Each row is followed by its group and then its class within the group.
[6.7, 4.1, 12.0, -14.9, -25.9, 11.4, 21.8, -6.7, 10.6, -39.6, -30.6, 23.1, 43.7, 1.7, 1.2, -16.9, -0.1, -34.5, -31.6, 19.0, -6.7, 11.3, 14.6]
[3]/Lifit
[29.7, -2.5, 6.5, -18.3, -23.5, -3.8, -5.5, -3.7, 11.2, -24.5, -34.8, -2.5, 46.3, -12.9, -11.1, -0.3, 2.7, -48.1, -29.3, 18.7, -4.0, 9.0, 13.3]
[3]/Lifit
[-1.9, -38.6, 4.1, 3.1, 9.5, 10.2, -24.8, 0.4, 5.2, -63.2, -22.9, 22.6, 29.8, 19.5, -4.6, -47.5, -30.2, -33.2, -29.9, -4.4, -11.9, 14.9, -4.3]
[3]/Lifit
[-18.5, 17.0, -25.4, 3.9, 38.6, 17.6, 23.8, -2.2, 8.0, 5.7, 0.6, 29.4, 21.3, 22.5, 10.1, -25.9, 4.4, 2.7, 3.3, -3.9, -1.0, 7.1, -0.5]
[5]/furu
[-9.5, 0.4, 36.5, 8.2, 36.3, -0.5, 19.4, -2.3, 25.2, -24.0, 23.7, -22.7, 18.1, -35.9, -6.9, -36.2, -2.7, -6.6, 5.5, 5.4, -0.7, 0.3, 19.2]
[10]/Kup
[-25.5, 8.6, -0.5, -15.0, -1.9, 17.1, -1.9, -6.1, -5.3, 23.3, -32.2, 34.3, 31.2, 26.1, 15.4, 10.2, 11.0, 86.4, -13.1, 10.4, 13.8, 11.7, 3.3]
[5]/furu
[-28.7, 7.8, -39.3, -18.5, 9.1, 14.3, 2.3, -3.0, 3.2, 59.6, 0.5, 22.4, 70.6, 24.7, 12.4, 21.6, 4.3, 38.5, -14.6, 21.3, -12.5, 6.6, -3.6]
[5]/tizuf
[2.4, -14.4, -13.1, -1.8, -15.1, 7.4, -48.6, 5.0, 4.1, -76.3, -33.0, -13.3, 18.9, 17.3, -0.3, -30.3, -16.9, 2.7, -32.1, 9.4, -11.5, 6.6, 12.8]
[3]/rele
[-14.3, 10.0, -8.5, -2.8, 14.4, 16.1, 14.3, -7.8, 5.6, 27.4, -15.6, 37.0, 65.8, 17.5, 15.8, -9.7, 6.6, 23.7, 6.8, 16.9, 12.0, 1.9, -12.8]
[5]/furu
[-8.4, 8.3, 46.3, -2.3, 26.0, -2.6, 16.0, -4.4, 16.3, -8.7, 21.7, -13.4, 20.5, -16.0, -2.1, -14.4, -8.6, -5.3, -7.6, 4.0, 8.6, 4.9, 24.7]
[10]/Kup
[-10.2, 5.2, -19.5, -3.3, 2.4, 15.4, 23.5, -7.4, 1.4, 19.0, -19.2, 28.6, 26.4, 25.9, 11.0, 10.7, 10.4, 20.3, 0.6, 0.2, 10.5, 10.0, -15.7]
[5]/furu
[7.4, -18.9, -6.9, 5.2, -23.5, 7.7, -12.3, 0.8, 7.5, -77.6, -28.0, -13.1, 35.3, 1.3, -5.9, -27.3, -25.7, -27.9, -32.8, 23.1, -14.7, -11.6, 6.7]
[3]/vunam
[12.1, -4.2, 6.9, -9.0, -30.4, 3.7, -18.0, 9.5, -12.8, 34.0, -6.0, 4.5, -4.7, 10.4, -14.6, 42.8, -2.0, 7.8, -17.8, -21.5, -6.4, 18.5, 8.0]
[11]/gor
[-16.1, -4.0, 39.8, 5.2, 24.4, 10.2, -1.2, 4.3, 2.0, -29.3, 5.0, 12.8, 4.3, 6.2, 8.3, -10.5, -9.2, 32.7, -6.7, -7.2, 6.7, 7.4, 24.7]
[10]/Kup
[-13.0, 7.3, -6.1, -9.2, 5.3, -0.2, 16.9, -6.8, 7.1, -66.7, 5.9, -25.8, -18.0, 5.4, 19.6, -34.2, 17.6, 0.4, -12.6, 14.4, -6.6, -3.4, 30.2]
[10]/kifig
[18.1, 1.9, 21.9, -1.1, -40.1, 16.1, -7.6, 19.0, -23.2, 25.7, 5.6, 17.7, -54.7, -12.0, -18.8, 29.6, -20.8, 6.7, -3.8, -22.2, -24.9, -4.3, -9.0]
[11]/gor
[-4.4, -11.4, -19.4, -7.7, -53.5, -20.8, 2.8, -18.1, 11.8, -62.0, -30.8, -22.8, 61.8, 6.9, -6.5, -14.3, -9.6, -49.5, -38.6, 44.9, -1.0, -5.2, 5.8]
[3]/vunam
[10.3, 12.4, -10.7, -3.5, -21.2, -2.0, 10.2, -12.7, 13.8, -31.4, -19.4, -27.2, 10.5, -3.8, -12.7, -4.8, 5.7, -7.3, -15.3, 12.9, -0.4, -1.8, 19.5]
[3]/Lifit
[12.8, -7.5, 19.2, -16.1, -33.7, 16.0, 13.5, 16.5, -10.2, 10.7, -6.7, 44.4, 7.6, -3.3, -4.7, 40.2, -8.9, 31.0, -16.6, -8.4, -24.1, 8.8, 11.6]
[11]/tezot
[-19.5, -1.0, -6.0, -7.9, -12.1, 18.1, 20.2, 4.7, 1.0, 9.4, -16.0, 27.3, 47.3, 14.1, -0.9, -3.5, -10.3, -7.6, -25.5, 23.4, -18.5, 0.9, -1.8]
[5]/tizuf
[-4.5, 3.9, 10.7, -23.6, 10.7, 11.4, -5.0, 9.4, -2.8, -13.1, -0.6, 23.4, 7.5, -4.2, 13.7, -3.5, 10.7, 0.6, -10.6, 4.8, -15.4, 3.8, 8.5]
[10]/Laga
[17.1, 5.7, 34.6, -9.9, -37.9, 7.5, -23.5, 14.3, -15.7, 42.6, 7.0, 0.9, 12.6, -34.5, -17.1, 39.4, -28.7, 34.5, -24.2, 5.9, -17.3, 4.8, 7.1]
[11]/gor
[-32.2, -4.0, -6.6, -11.5, 37.4, 33.5, -20.4, 15.8, 5.7, 16.5, 7.7, 33.1, 58.7, 2.7, 7.9, -7.8, -8.5, 44.4, -18.8, 1.3, -23.6, 19.9, 17.9]
[5]/tizuf
[1.4, -28.0, -27.4, -10.2, -27.0, -7.0, -2.0, -7.2, 3.0, -66.4, 1.0, -40.3, -15.5, 10.4, -6.8, 12.1, -28.9, 12.1, -28.8, 15.8, -10.8, 15.0, 26.7]
[3]/rele
[-22.7, -16.5, -1.3, 3.1, 27.4, 12.2, -15.2, -3.1, -7.3, -2.6, -4.9, 37.2, 40.4, 26.6, 12.3, -12.0, -15.9, 17.2, -10.5, -2.4, 0.0, 6.9, -10.6]
[5]/furu
[-10.6, 5.8, -9.1, -10.2, 13.9, -8.5, 26.8, -4.1, 8.1, -74.9, 10.7, -35.4, -31.3, -13.7, 6.3, -36.2, 21.9, -1.0, -6.1, 21.2, -7.8, -5.6, 28.9]
[10]/kifig
[-17.8, -30.4, 19.4, -10.7, 46.4, -5.6, 7.3, -0.6, 23.9, -38.2, 20.6, -10.1, -15.3, 3.0, 10.8, 6.4, 3.6, 33.0, 5.7, -15.1, 0.1, 35.5, 22.4]
[10]/Laga
[0.8, -10.5, -28.8, 0.0, -14.0, 2.2, -11.2, -12.7, 16.8, -86.6, -26.9, -28.7, 6.8, 6.4, -4.4, -60.2, -9.8, -45.8, -32.6, 16.2, -10.1, -4.8, 13.8]
[3]/vunam
[16.8, 5.0, 51.4, -18.1, -0.1, 1.6, -2.2, 10.6, 4.2, 60.5, 20.5, 16.5, 17.9, -27.3, -13.1, 31.8, -6.1, 1.0, 2.2, -16.2, 2.1, 11.4, 2.7]
[11]/tezot
[-24.8, 3.4, -2.8, 4.7, 13.3, 17.8, 21.2, -18.6, -9.8, 29.7, -21.3, 53.1, 37.8, 30.7, 11.7, 14.5, -3.4, 7.4, -12.7, -4.3, 22.2, 15.6, -8.3]
[5]/furu
[-2.7, 5.9, -33.6, -6.1, -22.6, 8.7, 0.2, -4.1, 11.4, -16.3, -35.7, 1.0, 52.5, 44.8, -3.7, -7.6, -16.0, -20.2, -32.5, 26.2, -4.1, 1.7, 0.4]
[3]/Lifit
[-6.6, -18.7, -23.1, -4.8, -30.9, 9.3, 5.0, -2.6, 12.0, -51.9, -34.9, 0.5, 47.3, 22.6, -11.2, -10.9, -17.3, 6.7, -34.7, 22.8, -7.1, 0.8, 8.9]
[3]/vunam
[-6.9, 10.3, 27.9, -1.1, 12.4, -2.0, 49.7, -12.4, 24.1, -43.2, 8.9, -4.7, 33.5, -28.0, 10.3, -18.4, 38.0, 7.2, 1.0, 36.9, 7.4, -8.7, 29.5]
[10]/kifig
[-19.3, -4.6, -27.9, -33.0, 3.4, 16.3, 27.5, -10.7, 0.3, 1.5, -19.9, 27.9, 14.5, 35.7, 13.1, 12.9, 5.7, 16.8, -7.0, 6.0, 2.3, 10.8, 0.9]
[5]/nis
[-11.9, -3.7, 16.1, -13.7, 12.2, -1.9, 16.6, -0.9, 19.0, -85.7, -1.9, -16.0, -10.2, -22.3, 0.7, -58.3, 5.9, -50.1, -24.4, 17.8, -26.2, -4.1, 34.7]
[10]/kifig
[-9.3, 5.6, 18.3, -2.9, 20.3, 13.0, 17.4, -1.7, 21.7, -35.1, 1.5, -0.8, 12.9, -6.6, 4.3, -10.5, 7.1, 50.3, 0.3, 14.0, 10.3, 10.0, 17.3]
[10]/Kup
[4.1, -12.2, 0.9, -6.4, -0.9, 9.1, 4.9, -4.0, 25.6, -70.6, -18.7, -11.5, 23.6, 0.2, -4.4, -24.7, -2.9, -22.6, -27.8, -2.0, -16.3, 18.5, 30.1]
[3]/Lifit
[-6.9, -0.3, 26.3, -14.5, 30.5, -7.2, 9.0, -7.7, 15.2, 20.1, 21.2, -13.7, 4.9, -17.4, 1.0, -17.2, 9.9, -13.2, -0.9, -4.5, -1.7, 12.1, 15.6]
[10]/Kup
[2.9, -12.0, -13.2, -4.5, -11.2, 3.4, -4.2, -2.3, 19.3, -30.2, -32.2, -3.6, 56.1, -5.9, -4.2, -17.4, -0.9, -11.2, -23.7, 17.9, -10.0, 6.1, 10.9]
[3]/Lifit
[-4.9, -32.7, 34.3, -9.5, 33.1, 1.0, 9.6, 11.0, 10.7, -53.8, 30.8, -5.2, -19.3, -14.9, 2.8, -24.9, -7.3, 27.5, 5.8, -1.3, -14.0, 1.7, 16.8]
[10]/Kup
[-18.8, -10.5, 26.0, 0.3, 31.8, 7.3, 21.6, 0.9, 6.3, -55.3, 7.2, 20.6, -7.9, 0.8, 11.9, -47.8, -2.4, -13.1, -6.0, 1.1, -14.4, -1.2, 15.3]
[10]/kifig
[-25.3, -1.0, -9.0, -11.8, -1.3, 8.4, 5.2, -4.6, 14.1, -71.6, -2.6, -33.0, -18.5, -10.9, 12.4, -16.0, 13.9, 63.0, -6.7, 24.5, -13.2, -2.1, 31.2]
[10]/kifig
[6.5, 3.4, 8.3, -12.2, 13.2, 20.0, -2.3, 5.0, 7.7, -12.3, -3.0, 6.1, 12.0, -2.3, -7.5, -11.8, 23.3, -1.6, -14.3, -2.6, -15.7, 7.8, 10.9]
[3]/Lifit
[-8.5, -26.3, -44.0, -12.3, -33.9, -4.2, -2.4, -4.5, 10.9, -52.8, -19.2, -24.1, 11.9, 9.6, -0.2, 9.0, -5.0, 24.9, -24.7, 32.5, -13.7, -2.4, 12.0]
[3]/rele

Each row is followed by its group and then its class within the group.
[4.7, -24.6, -13.7, 12.9, 0.3, 62.8, -32.2, -59.1, 2.4, -7.1, -30.0, 4.8, -34.3, -17.7, 22.9, 5.6, -19.7, -61.8, -24.1, -78.6, -33.1, -16.7, -40.4]
A/J
[8.3, -14.0, 9.8, -0.7, 1.1, 28.5, -12.2, -35.8, 4.3, 5.0, -11.3, -30.3, -28.0, -9.8, -1.2, -1.9, -0.8, -31.2, -23.5, -41.2, -16.8, 0.6, -12.6]
A/N
[8.2, -20.0, -16.1, -7.2, -20.7, 39.6, -22.2, -41.6, -25.2, -3.0, 6.0, 73.1, -0.1, -14.2, -7.7, 1.6, -30.4, 5.4, -3.5, -40.9, -10.4, -8.0, -61.9]
P/E
[25.7, -12.2, -11.5, 1.1, 1.2, 0.0, -12.3, -33.5, -2.0, -10.6, -24.4, -26.4, -3.3, 4.3, -14.6, 4.1, 6.3, -22.9, -42.9, -51.6, -6.2, -16.6, -14.3]
S/W
[6.6, -26.3, -0.4, 0.2, 3.8, 49.4, -8.7, -49.0, 6.5, -0.2, -19.7, -5.6, -21.9, -7.7, 11.3, 6.9, -16.3, -37.5, -22.7, -52.1, -23.7, -1.2, -23.3]
A/J
[9.7, -10.4, 8.4, -9.6, -2.7, 22.2, -4.0, -25.8, 13.3, 5.4, 6.9, -20.1, -15.6, -1.0, -2.2, -1.5, -9.8, -12.8, -26.3, -15.3, -8.5, 2.9, -12.1]
A/J
[3.0, -15.4, -4.9, 15.2, 17.3, -12.0, 19.5, -8.6, -1.9, -7.0, -26.4, -3.7, -9.0, 5.9, -6.3, 13.7, -5.6, -16.0, -12.7, -40.0, 5.6, 0.9, 12.4]
S/U
[-6.9, -17.0, -17.0, 2.6, 4.3, 35.4, -11.0, -18.2, -2.6, -8.7, -5.9, 62.9, -4.1, -4.3, 26.2, 5.8, -29.0, -4.2, 11.6, -20.7, -13.6, -7.3, -31.3]
P/T
[14.2, -17.8, -13.6, 12.4, -7.1, 35.9, -14.0, -44.8, -14.5, -7.6, -30.5, -14.7, -2.5, -12.9, -0.1, 7.5, 1.8, -33.6, -17.0, -64.7, -18.8, -7.4, -23.3]
S/W
[16.6, -13.6, -17.1, 12.0, 10.6, 8.5, -10.6, -27.3, 3.3, -15.0, -33.8, -28.3, -16.9, 1.1, 3.4, 7.6, 6.5, -35.3, -37.2, -53.9, -10.7, -20.7, -3.7]
S/W
[-25.2, -19.4, -17.4, 24.4, 15.3, 26.7, -4.6, -8.6, 11.0, -12.8, -27.5, 54.3, -19.0, -2.5, 34.1, 13.3, -29.0, -24.5, 13.4, -22.4, -8.7, -11.2, -6.5]
P/T
[10.3, -22.7, -29.5, 6.4, 31.8, -24.2, 6.8, -1.1, 27.7, -20.0, -24.4, 24.1, -19.5, 23.0, 4.6, 12.9, -23.0, -10.5, -42.7, -25.0, 8.3, -34.8, 6.0]
P/E
[-13.1, -20.7, -9.2, 10.7, 11.1, 21.7, 10.6, -3.3, -3.9, -5.3, -20.2, 41.3, -2.2, 0.5, 14.2, 15.4, -22.0, -11.4, 14.5, -20.5, -1.4, 1.5, -1.2]
P/E
[2.1, -18.8, -27.4, 3.5, -9.5, 44.1, -29.3, -37.5, -9.5, -11.6, -9.6, 70.8, -8.4, -12.3, 14.6, 4.1, -30.9, -11.9, -2.1, -44.1, -17.5, -21.3, -52.8]
P/T
[16.8, -11.8, -17.0, -8.7, -5.1, 9.4, -20.5, -36.5, -5.5, -4.2, 7.8, 62.9, -17.4, 4.3, -15.9, -2.5, -33.0, 4.4, -33.6, -34.0, 2.3, -22.1, -51.6]
P/E
[-4.9, -4.4, 3.2, -17.0, -13.7, 16.1, 2.6, -14.4, -10.8, 6.5, 29.5, 60.7, 10.6, -4.3, -8.7, 1.0, -27.5, 32.4, 12.5, 11.0, 8.6, 11.5, -33.6]
P/T
[-6.9, -12.6, -23.6, 9.2, 18.9, -11.3, 4.6, 10.5, 10.6, -13.5, -15.4, 38.1, -3.4, 13.2, 8.7, 10.2, -18.5, 2.1, -3.3, -5.5, 7.7, -15.7, 6.0]
P/E
[21.2, -15.5, -3.2, 3.4, -17.7, 28.6, -23.2, -56.2, -29.7, 0.0, -16.7, -5.9, -2.7, -14.8, -18.3, -0.1, 3.9, -26.0, -22.8, -65.3, -15.3, -2.8, -37.2]
S/W
[3.7, -16.5, -9.4, 20.1, 10.9, 10.7, 0.3, -17.7, -19.7, -6.7, -41.6, -28.4, -3.3, 1.9, 4.7, 12.7, 11.1, -34.7, -10.8, -55.3, -14.2, -4.4, 9.0]
S/W
[8.0, -20.6, -30.0, 6.3, 27.2, -22.9, 10.7, 0.0, 19.0, -18.2, -11.7, 36.1, -10.4, 23.2, 5.9, 9.1, -22.1, -2.5, -31.8, -18.1, 11.5, -26.9, 3.7]
P/E
[-15.5, -13.3, -3.1, 26.2, 11.1, 15.5, 11.1, -6.1, -15.1, -10.8, -47.5, -23.7, -2.1, -4.0, 15.0, 19.1, 12.7, -38.6, 18.4, -48.6, -16.3, 9.0, 21.2]
S/W
[23.0, -20.5, -9.7, -4.9, 2.4, 0.7, -6.3, -32.8, 1.3, -2.1, -18.7, -10.1, -14.7, 2.7, -18.6, 8.5, -2.4, -21.6, -42.8, -48.5, 10.3, -15.2, -13.3]
S/U
[4.4, -30.1, 7.2, -3.9, -12.6, 82.6, -24.7, -67.2, -7.5, 1.5, -9.5, 4.3, -17.0, -20.0, 8.1, 6.9, -18.8, -38.1, -14.6, -62.5, -31.6, 7.2, -51.5]
A/J
[-0.9, -24.8, -30.2, 17.5, 14.4, 36.4, -13.5, -23.7, 11.3, -15.7, -28.5, 43.0, -18.6, 1.1, 26.2, 9.4, -33.4, -33.0, -16.4, -47.8, -18.8, -27.7, -26.1]
P/T
[-15.4, -8.8, 14.5, 15.2, -3.6, 50.5, -11.0, -28.7, -10.7, 8.8, -19.6, -27.0, -17.2, -21.5, 15.6, 12.1, 6.5, -49.9, 19.1, -46.8, -21.7, 13.7, -3.3]
A/N
[-14.1, -12.3, -7.0, 7.9, 8.1, 6.1, 14.4, 6.3, -3.5, -4.8, -6.0, 48.9, 1.2, 1.7, 8.5, 10.4, -16.8, 4.3, 18.6, -1.5, 6.5, 1.5, -0.8]
P/E
[14.5, -16.3, -19.8, 8.3, 9.9, 16.0, -11.2, -37.2, -0.4, -12.5, -29.9, -16.4, -15.0, 3.1, -1.2, 7.1, 2.1, -31.8, -28.3, -53.7, -14.0, -15.8, -8.4]
S/W
[-54.3, -19.1, 14.5, 47.8, 8.3, 85.7, -10.4, -31.4, -14.5, 16.5, -66.2, -18.8, -30.7, -26.8, 54.7, 21.3, 2.5, -95.5, 59.8, -77.1, -41.7, 24.5, 23.0]
A/N
[9.5, -25.3, 1.6, 5.9, -4.9, 33.4, -7.7, -41.2, -15.2, 2.6, -17.9, 11.2, -11.6, -9.3, -5.5, 6.9, -7.5, -25.5, -10.5, -55.4, -9.8, 2.1, -22.4]
S/U
[3.7, -17.8, -26.6, 0.0, -8.1, 32.4, -25.5, -34.5, -14.3, -7.0, -2.6, 73.4, -7.1, -7.9, 4.6, 5.5, -29.6, -2.9, -0.8, -37.2, -9.2, -18.7, -49.3]
P/E
[-5.6, -14.5, -28.7, 10.2, 6.9, 26.0, -13.0, -17.2, -0.1, -16.0, -19.9, 52.9, -4.9, -2.6, 22.0, 8.4, -25.9, -11.4, 0.8, -24.9, -12.6, -24.1, -24.5]
P/T
